Below is a small trained network, with its code and all its weights. Each question gives an input and a class and asks what happens when units are switched off, that is, made to give their printed mean instead of their output.

import numpy as np


def w(rows, s, z=0):
    codes = np.array(rows[::2]) - 128.0
    scale = np.full(codes.shape[1], s)
    scale[-1] = z or s
    return codes * scale


def f(y):
    return y / 2 * (1 + np.tanh(0.7978845608 * (y + 0.044715 * y**3)))


def log_softmax(a):
    a = a - a.max(-1, keepdims=True)
    return a - np.log(np.exp(a).sum(-1, keepdims=True))


def net(x, mask):
    res = np.array(x, float).reshape(1, 5) / 4 @ E
    y = f(res @ A[0][:, :-1].T + A[0][:, -1])
    res = res + np.where(mask, y, B[0][:, -1]) @ B[0][:, :-1]
    return log_softmax(res[-1] @ U[:, :-1].T + U[:, -1])


A, B = {}, {}
E = w([
[157,254,89,46,193,196,146,127,162,231],'x0',
[163,164,167,224,140,87,76,190,186,137],'x1',
[121,132,129,130,130,132,129,129,130,128],'x2',
[145,185,117,69,68,88,81,109,166,76],'x3',
[75,171,50,106,106,144,106,207,54,147],'x4',
],0.0078)
A[0] = w([
[140,119,125,185,144,87,22,206,178,147,27],'n0',
[146,138,148,100,86,74,79,104,121,98,183],'n1',
[115,57,143,192,207,145,209,174,96,182,138],'n2',
[122,76,133,158,91,55,152,136,85,75,150],'n3',
[123,164,144,82,84,95,77,114,131,78,25],'n4',
[40,147,11,112,79,82,107,240,31,144,105],'n5',
[103,82,99,153,105,104,142,152,144,85,50],'n6',
[110,67,116,159,52,105,133,139,100,100,113],'n7',
[111,91,125,151,76,99,141,120,109,109,22],'n8',
[94,54,104,3,78,171,191,67,38,97,2],'n9',
[153,150,105,68,53,81,65,103,183,109,115],'n10',
[106,89,130,161,102,98,136,132,125,74,81],'n11',
[176,97,172,112,104,156,161,53,149,91,18],'n12',
],0.0067,0.0038)
B[0] = w([
[149,188,205,225,81,206,118,200,26,95,184],'n0',
[98,86,101,87,99,91,124,92,151,93,186],'n1',
[39,34,52,88,136,80,47,85,77,26,206],'n2',
[111,133,112,81,169,150,174,173,175,189,209],'n3',
[132,62,78,104,124,141,25,121,83,88,148],'n4',
[181,42,195,110,89,2,181,22,214,180,254],'n5',
[184,165,116,79,204,206,143,185,119,171,146],'n6',
[125,182,95,81,202,203,174,161,156,197,188],'n7',
[127,172,79,131,209,207,93,191,78,197,141],'n8',
[186,204,198,251,22,217,133,186,41,63,207],'n9',
[35,106,73,69,190,150,56,163,91,84,193],'n10',
[179,168,74,46,189,183,206,180,189,217,167],'n11',
[204,89,195,184,69,92,123,84,134,159,149],'n12',
],0.0068,0.0065)
U = w([
[172,232,44,33,232,226,212,163,150,246,49],'0',
[170,206,226,253,29,189,93,202,44,49,100],'1',
[201,50,224,121,88,18,158,44,210,148,115],'2',
[89,125,126,112,106,109,146,119,156,91,238],'3',
[13,60,31,87,154,110,6,100,58,13,3],'4',
],0.0065,0.0055)

Each question gives the input, the list of numbers given to net, and the class t.
The units are the neurons (one row each of A and B). Each row of codes is followed by its name. A weight is (code - 128) times the scale printed after its matrix; where a second scale follows, it is the last column's (A, B and U).
mask holds one flag per neuron, in row order. A switched-off neuron (its flag False) gives its mean, the last column of its row in B, instead of its output. The means were averaged over made-up inputs and are rounded, as every weight is.
A unit's drop is (log p(t) with every unit on - log p(t) with that unit switched off) / (log p(t) with every unit on - log p(t) with every unit switched off).
The circuit of an input: a set's keep is (log p(t) with only the set's units on - log p(t) with every unit switched off) / (log p(t) with every unit on - log p(t) with every unit switched off). Starting from the 12 units with the biggest drops (on a tie, the unit counted first), units are removed one at a time, each time the one whose removal leaves the highest keep (on an exact tie, the one counted first), for as long as the keep stays at least 0.8.
circuit, biggest first: the units of the circuit, biggest drop first
most important unit: the unit with the biggest drop
top k neurons: the k neurons with the biggest drops, biggest first
drop of u: that unit's drop, to one decimal
input [7,7,6,0,8], class 2: circuit, biggest first -> n5, n7
input [-4,0,-3,4,2], class 0: top 2 neurons -> n2, n7
input [-3,0,0,-2,-1], class 0: top neuron -> n5
input [4,-6,-8,0,5], class 3: top 2 neurons -> n5, n0
input [-5,0,-5,8,1], class 4: top 3 neurons -> n10, n4, n1
input [-2,2,-4,-7,-4], class 4: top 2 neurons -> n2, n5
input [-7,-1,3,6,-3], class 0: circuit, biggest first -> n11, n7, n3
input [-6,-1,-5,7,8], class 2: top 2 neurons -> n5, n2
input [5,7,7,5,8], class 2: top 2 neurons -> n5, n9
input [5,-5,6,-3,-1], class 3: circuit, biggest first -> n7, n11
input [7,5,6,-7,-8], class 2: top 3 neurons -> n10, n2, n7
input [3,3,-8,-6,7], class 3: top 3 neurons -> n2, n12, n1
input [5,4,4,6,-5], class 4: circuit, biggest first -> n10, n5, n11
input [4,8,6,2,3], class 1: most important unit -> n0
input [-1,-8,-3,8,6], class 1: top 2 neurons -> n9, n2
input [-7,8,-4,-6,-8], class 1: top 2 neurons -> n0, n5
input [-4,-3,-1,1,7], class 2: drop of n5 -> 1.1
input [0,4,5,6,7], class 2: drop of n10 -> -0.1
input [-4,-1,8,2,8], class 2: drop of n5 -> 1.0
input [-8,6,-2,-4,-7], class 0: most important unit -> n11
